Here is a tiny trained network, its code and every weight. The questions are about switching its units off for an input and a target symbol, where a switched-off unit gives its printed mean instead of its output.

import numpy as np


def w(rows, s, z=0):
    codes = np.array(rows[::2]) - 128.0
    scale = np.full(codes.shape[1], s)
    scale[-1] = z or s
    return codes * scale


def norm(h):
    return h / np.sqrt((h * h).mean(-1, keepdims=True) + 1e-5)


def f(y):
    return y / 2 * (1 + np.tanh(0.7978845608 * (y + 0.044715 * y**3)))


def softmax(a):
    e = np.exp(a - a.max(-1, keepdims=True))
    return e / e.sum(-1, keepdims=True)


def log_softmax(a):
    a = a - a.max(-1, keepdims=True)
    return a - np.log(np.exp(a).sum(-1, keepdims=True))


def net(x, mask):
    ids = ['βδεζηθλμπσφ'.index(c) for c in x.split()]
    T = len(ids)
    res = E[ids] + P[:T]
    u = 0
    for l in range(2):
        r = norm(res)
        for j in range(3):
            rows = slice(2 * j, 2 * j + 2)
            q, k, v = (r @ M[l][rows].T for M in (Q, K, V))
            z = softmax(np.where(np.tri(T) > 0, q @ k.T / 2**0.5, -1e9)) @ v
            o = O[l][rows]
            res = res + np.where(mask[u + j], z, o[:, -1]) @ o[:, :-1]
        u += 3
        y = f(norm(res) @ A[l][:, :-1].T + A[l][:, -1])
        res = res + np.where(mask[u : u + 8], y, B[l][:, -1]) @ B[l][:, :-1]
        u += 8
    return log_softmax(norm(res)[-1] @ U[:, :-1].T + U[:, -1])


Q, K, V, O, A, B = {}, {}, {}, {}, {}, {}
E = w([
[118,160,112,171,129,111,84,51,132],'β',
[181,98,145,215,101,42,201,84,190],'δ',
[122,76,68,150,107,125,31,74,100],'ε',
[142,145,194,157,114,156,93,99,132],'ζ',
[129,133,95,85,135,139,5,155,152],'η',
[184,102,156,188,162,69,57,124,130],'θ',
[154,229,4,97,113,89,85,95,110],'λ',
[130,125,205,162,19,99,75,146,103],'μ',
[162,104,134,94,108,99,155,62,73],'π',
[106,107,75,119,17,133,128,118,81],'σ',
[161,45,98,105,198,189,169,249,250],'φ',
],0.017)
P = w([
[88,245,193,106,167,143,197,160,113],'0',
[250,116,121,163,131,194,79,42,163],'1',
[162,163,105,43,131,110,142,173,172],'2',
[62,115,65,173,156,45,104,143,34],'3',
[212,41,102,77,110,215,93,73,147],'4',
[121,155,97,54,155,115,140,177,162],'5',
[54,86,151,244,146,3,96,129,77],'6',
],0.014)
Q[0] = w([
[206,34,121,84,107,249,124,139,148],'0.h1',
[198,78,124,161,104,150,94,58,39],'0.h1',
[16,158,137,99,155,90,121,123,186],'0.h2',
[146,99,159,211,132,112,82,122,91],'0.h2',
[150,105,142,168,188,107,141,199,162],'0.h3',
[219,66,84,104,121,116,113,79,112],'0.h3',
],0.011)
K[0] = w([
[175,37,132,89,107,77,101,184,95],'0.h1',
[86,72,104,77,61,136,185,124,49],'0.h1',
[76,247,148,166,144,121,138,50,132],'0.h2',
[145,137,202,148,157,97,47,202,134],'0.h2',
[165,178,145,196,172,69,109,142,180],'0.h3',
[131,51,51,89,180,81,169,125,100],'0.h3',
],0.011)
V[0] = w([
[226,168,67,93,216,166,196,49,2],'0.h1',
[133,140,121,136,153,106,95,86,190],'0.h1',
[129,115,175,128,174,158,134,236,112],'0.h2',
[174,172,185,151,70,91,115,49,179],'0.h2',
[119,102,160,75,86,140,138,106,50],'0.h3',
[157,208,94,206,191,206,167,132,155],'0.h3',
],0.0072)
O[0] = w([
[194,146,160,159,221,62,95,227,214,254],'0.h1',
[157,157,83,121,90,105,153,48,180,152],'0.h1',
[121,132,212,68,145,88,66,183,115,78],'0.h2',
[154,138,24,92,139,135,129,94,56,225],'0.h2',
[190,82,51,178,144,188,217,156,135,121],'0.h3',
[2,79,196,119,103,159,148,95,162,114],'0.h3',
],0.0074,0.0061)
A[0] = w([
[134,165,61,248,185,164,226,120,90,124],'0.n1',
[134,183,88,110,56,98,77,168,188,133],'0.n2',
[249,92,62,111,117,246,91,24,177,147],'0.n3',
[98,170,120,2,138,156,178,214,207,61],'0.n4',
[154,174,55,73,114,208,247,99,238,142],'0.n5',
[223,145,218,62,58,212,42,77,221,113],'0.n6',
[139,62,147,145,37,193,161,3,84,2],'0.n7',
[166,123,176,241,199,10,148,76,200,102],'0.n8',
],0.008,0.0099)
B[0] = w([
[91,93,181,153,117,76,47,178,139,164],'0.n1',
[196,84,91,119,106,123,87,99,53,186],'0.n2',
[97,5,140,82,162,97,112,113,104,247],'0.n3',
[35,117,107,119,63,146,116,178,106,141],'0.n4',
[176,188,86,136,142,194,143,123,180,193],'0.n5',
[178,91,87,102,104,130,150,2,188,175],'0.n6',
[62,104,177,90,114,220,80,81,71,135],'0.n7',
[102,105,91,109,83,105,109,119,104,206],'0.n8',
],0.012,0.011)
Q[1] = w([
[100,232,109,105,153,104,162,176,189],'1.h1',
[17,171,127,185,68,35,131,179,91],'1.h1',
[8,87,121,140,167,147,105,120,64],'1.h2',
[162,107,164,83,185,184,137,71,146],'1.h2',
[157,110,141,22,117,191,218,119,93],'1.h3',
[46,153,88,183,76,167,119,183,51],'1.h3',
],0.011)
K[1] = w([
[153,127,167,212,97,27,104,42,143],'1.h1',
[119,237,253,146,37,95,107,113,138],'1.h1',
[20,202,142,53,172,110,129,142,142],'1.h2',
[217,30,1,141,198,128,82,147,148],'1.h2',
[198,58,75,228,60,206,142,119,62],'1.h3',
[26,148,210,75,154,171,169,68,133],'1.h3',
],0.01)
V[1] = w([
[190,101,156,202,149,35,179,141,93],'1.h1',
[107,120,138,60,120,87,114,47,85],'1.h1',
[116,124,104,52,212,121,42,158,226],'1.h2',
[91,73,138,164,158,144,244,157,238],'1.h2',
[124,99,38,171,74,173,88,180,154],'1.h3',
[122,38,167,56,40,161,122,189,112],'1.h3',
],0.011)
O[1] = w([
[170,59,132,141,149,14,155,147,126,96],'1.h1',
[108,126,143,106,116,65,75,96,120,199],'1.h1',
[28,132,163,75,186,149,130,174,146,241],'1.h2',
[116,77,70,156,85,133,162,164,220,2],'1.h2',
[113,102,90,168,115,131,180,111,24,153],'1.h3',
[135,60,134,10,40,162,124,183,110,92],'1.h3',
],0.014,0.0093)
A[1] = w([
[188,95,157,129,159,225,234,65,172,167],'1.n1',
[176,100,138,88,193,152,125,7,152,97],'1.n2',
[209,169,78,48,31,158,212,192,116,148],'1.n3',
[121,62,142,143,74,100,148,181,29,83],'1.n4',
[246,67,124,124,199,72,161,185,184,92],'1.n5',
[227,177,103,195,82,122,215,100,168,254],'1.n6',
[118,71,177,204,99,121,96,92,121,3],'1.n7',
[108,173,74,172,82,56,94,109,192,98],'1.n8',
],0.013,0.0062)
B[1] = w([
[180,189,190,71,92,158,49,162,193,150],'1.n1',
[95,145,157,199,147,127,140,151,193,254],'1.n2',
[97,193,100,231,116,73,138,120,142,155],'1.n3',
[213,127,85,139,191,181,129,160,117,173],'1.n4',
[130,145,218,150,74,83,202,143,105,197],'1.n5',
[137,8,115,125,52,70,118,30,135,148],'1.n6',
[39,164,74,101,98,212,193,119,98,127],'1.n7',
[132,57,137,63,131,208,125,130,206,166],'1.n8',
],0.016,0.0096)
U = w([
[104,127,117,238,248,164,147,56,203,2],'β',
[88,85,118,134,87,69,147,41,160,69],'δ',
[161,63,137,104,211,182,71,210,85,40],'ε',
[215,181,161,126,122,210,92,156,227,172],'ζ',
[34,120,168,29,74,160,143,75,33,82],'η',
[147,183,188,83,159,81,60,155,154,106],'θ',
[32,208,123,156,164,111,176,84,56,152],'λ',
[211,159,156,140,94,136,115,47,101,134],'μ',
[144,100,179,176,171,86,170,197,165,152],'π',
[147,115,98,240,145,191,146,147,138,185],'σ',
[49,140,117,128,82,144,128,194,148,173],'φ',
],0.011,0.0056)

Each question gives the input, a string of symbols that net reads in full, and the target symbol t.
The units are the heads (2 rows each of Q, K, V and O) and the neurons (one row each of A and B). Each row of codes is followed by its name. A weight is (code - 128) times the scale printed after its matrix; where a second scale follows, it is the last column's (O, A, B and U).
mask holds one flag per unit, layer by layer, with each layer's heads first. A switched-off unit (its flag False) gives its mean, the last column of its rows in O or B, instead of its output. The means were averaged over made-up inputs and are rounded, as every weight is.
A unit's drop is (log p(t) with every unit on - log p(t) with that unit switched off) / (log p(t) with every unit on - log p(t) with every unit switched off).
The circuit of an input: a set's keep is (log p(t) with only the set's units on - log p(t) with every unit switched off) / (log p(t) with every unit on - log p(t) with every unit switched off). Starting from the 12 units with the biggest drops (on a tie, the unit counted first), units are removed one at a time, each time the one whose removal leaves the highest keep (on an exact tie, the one counted first), for as long as the keep stays at least 0.8.
units of the circuit, in order: the units of the circuit, biggest drop first
most important unit: the unit with the biggest drop
top k neurons: the k neurons with the biggest drops, biggest first
k most important neurons of layer l: the k neurons of layer l with the biggest drops, biggest first
which heads matter: for each layer, one digit per head in row order, 1 if its drop is at least 0.15 and else 0, layers parted by /
input φ λ λ θ θ, target β: which heads matter	010 / 001
input μ λ λ, target λ: units of the circuit, in order	[1.h3]
input θ ε θ φ β λ, target λ: units of the circuit, in order	[1.h3; 1.n8; 1.n1]
input θ λ π σ, target θ: units of the circuit, in order	[1.h3; 0.h3]
input η π ε, target ε: top 3 neurons	[0.n3; 0.n6; 1.n4]
input λ ε θ λ σ, target ε: units of the circuit, in order	[0.n3; 0.h3; 1.n4]
input ζ λ λ η λ, target β: 3 most important neurons of layer 0	[0.n5; 0.n8; 0.n3]
input σ μ θ δ σ σ, target σ: which heads matter	001 / 000
input ζ δ β, target β: which heads matter	100 / 000
input θ μ ζ, target ζ: which heads matter	100 / 000
input π μ σ ζ μ η, target η: which heads matter	100 / 100
input μ λ ε φ β θ β, target μ: which heads matter	000 / 010
input β δ θ φ β ε, target ε: top 3 neurons	[0.n6; 0.n3; 0.n5]
input ζ ε μ μ μ θ θ, target ζ: top 3 neurons	[0.n3; 1.n8; 0.n2]
input σ λ β θ λ ζ η, target σ: most important unit	0.n3
input ε λ λ λ, target ε: top 2 neurons	[0.n1; 0.n2]
input ζ σ λ λ η, target β: units of the circuit, in order	[1.n2; 0.n6]
input θ φ λ ε θ, target β: top 2 neurons	[1.n2; 0.n3]
input μ λ λ μ σ ε σ, target μ: which heads matter	000 / 010
input π ζ π π, target π: which heads matter	000 / 000
input μ λ μ μ λ, target η: most important unit	0.h1
input θ λ θ λ, target θ: which heads matter	000 / 001
input λ δ λ φ β ζ μ, target λ: which heads matter	001 / 001
